Below is a small trained network, with its code and all its weights. Each question gives an input and a class and asks what happens when units are switched off, that is, made to give their printed mean instead of their output.

import numpy as np


def w(rows, s, z=0):
    codes = np.array(rows[::2]) - 128.0
    scale = np.full(codes.shape[1], s)
    scale[-1] = z or s
    return codes * scale


def f(y):
    return y / 2 * (1 + np.tanh(0.7978845608 * (y + 0.044715 * y**3)))


def log_softmax(a):
    a = a - a.max(-1, keepdims=True)
    return a - np.log(np.exp(a).sum(-1, keepdims=True))


def net(x, mask):
    res = np.array(x, float).reshape(1, 6) / 4 @ E
    y = f(res @ A[0][:, :-1].T + A[0][:, -1])
    res = res + np.where(mask, y, B[0][:, -1]) @ B[0][:, :-1]
    return log_softmax(res[-1] @ U[:, :-1].T + U[:, -1])


A, B = {}, {}
E = w([
[95,159,93,168],'x0',
[251,78,145,59],'x1',
[58,128,252,95],'x2',
[48,24,99,51],'x3',
[90,143,34,151],'x4',
[102,29,149,213],'x5',
],0.0043)
A[0] = w([
[130,127,99,184,251],'neuron 1',
[135,81,85,192,223],'neuron 2',
[111,103,196,121,228],'neuron 3',
[99,188,41,159,154],'neuron 4',
[126,164,205,130,175],'neuron 5',
[180,120,87,83,251],'neuron 6',
[120,114,92,168,230],'neuron 7',
[126,188,213,151,207],'neuron 8',
[98,77,99,80,190],'neuron 9',
[138,121,128,132,108],'neuron 10',
[94,17,113,128,230],'neuron 11',
[91,181,67,114,214],'neuron 12',
[94,96,173,94,168],'neuron 13',
[117,150,121,53,204],'neuron 14',
[111,157,116,138,167],'neuron 15',
[135,125,163,150,186],'neuron 16',
[252,127,125,104,157],'neuron 17',
[131,119,127,133,153],'neuron 18',
],0.014,0.0026)
B[0] = w([
[120,107,114,177,202],'neuron 1',
[132,79,92,170,214],'neuron 2',
[98,107,168,90,214],'neuron 3',
[91,185,109,194,229],'neuron 4',
[109,97,187,142,197],'neuron 5',
[187,168,116,123,213],'neuron 6',
[120,112,101,164,191],'neuron 7',
[94,83,195,160,221],'neuron 8',
[116,147,90,74,198],'neuron 9',
[135,125,128,128,125],'neuron 10',
[113,93,57,74,253],'neuron 11',
[91,192,116,159,206],'neuron 12',
[95,130,145,74,194],'neuron 13',
[131,179,155,110,184],'neuron 14',
[110,142,130,147,152],'neuron 15',
[120,101,144,126,160],'neuron 16',
[255,126,151,133,244],'neuron 17',
[131,122,124,127,136],'neuron 18',
],0.041,0.0052)
U = w([
[61,83,242,125,93],'0',
[75,131,99,3,61],'1',
[128,241,136,85,188],'2',
[77,42,108,169,251],'3',
[114,98,28,139,89],'4',
[247,134,156,140,151],'5',
[65,226,101,231,75],'6',
],0.0041,0.0022)

Each question gives the input, the list of numbers given to net, and the class t.
The units are the neurons (one row each of A and B). Each row of codes is followed by its name. A weight is (code - 128) times the scale printed after its matrix; where a second scale follows, it is the last column's (A, B and U).
mask holds one flag per neuron, in row order. A switched-off neuron (its flag False) gives its mean, the last column of its row in B, instead of its output. The means were averaged over made-up inputs and are rounded, as every weight is.
A unit's drop is (log p(t) with every unit on - log p(t) with that unit switched off) / (log p(t) with every unit on - log p(t) with every unit switched off).
The circuit of an input: a set's keep is (log p(t) with only the set's units on - log p(t) with every unit switched off) / (log p(t) with every unit on - log p(t) with every unit switched off). Starting from the 12 units with the biggest drops (on a tie, the unit counted first), units are removed one at a time, each time the one whose removal leaves the highest keep (on an exact tie, the one counted first), for as long as the keep stays at least 0.8.
circuit, biggest first: the units of the circuit, biggest drop first
most important unit: the unit with the biggest drop
top k neurons: the k neurons with the biggest drops, biggest first
drop of u: that unit's drop, to one decimal
input [4,-3,-2,5,-4,5], class 4: circuit, biggest first -> [neuron 8; neuron 11]
input [5,7,-1,8,-2,-2], class 1: most important unit -> neuron 11
input [0,-5,-7,-1,-2,3], class 6: top 2 neurons -> [neuron 4; neuron 11]
input [-1,2,-1,0,8,-6], class 6: top 2 neurons -> [neuron 4; neuron 12]
input [5,1,4,-8,2,-3], class 0: top 2 neurons -> [neuron 8; neuron 5]
input [0,3,0,7,-1,-6], class 2: circuit, biggest first -> [neuron 14; neuron 2]
input [0,-6,2,4,-6,2], class 1: circuit, biggest first -> [neuron 11; neuron 13; neuron 4]
input [0,-1,1,-6,2,-7], class 6: circuit, biggest first -> [neuron 4; neuron 12]
input [-3,-1,-2,1,8,7], class 4: top 2 neurons -> [neuron 11; neuron 8]
input [8,-1,5,7,-2,-8], class 2: top 4 neurons -> [neuron 14; neuron 11; neuron 12; neuron 2]
input [4,-1,-8,5,1,6], class 4: drop of neuron 11 -> 0.3
input [5,0,-4,4,-8,-6], class 2: drop of neuron 1 -> 0.1
input [-5,3,2,-4,-3,-1], class 5: drop of neuron 17 -> 2.0
input [8,6,3,8,-3,-6], class 1: most important unit -> neuron 4
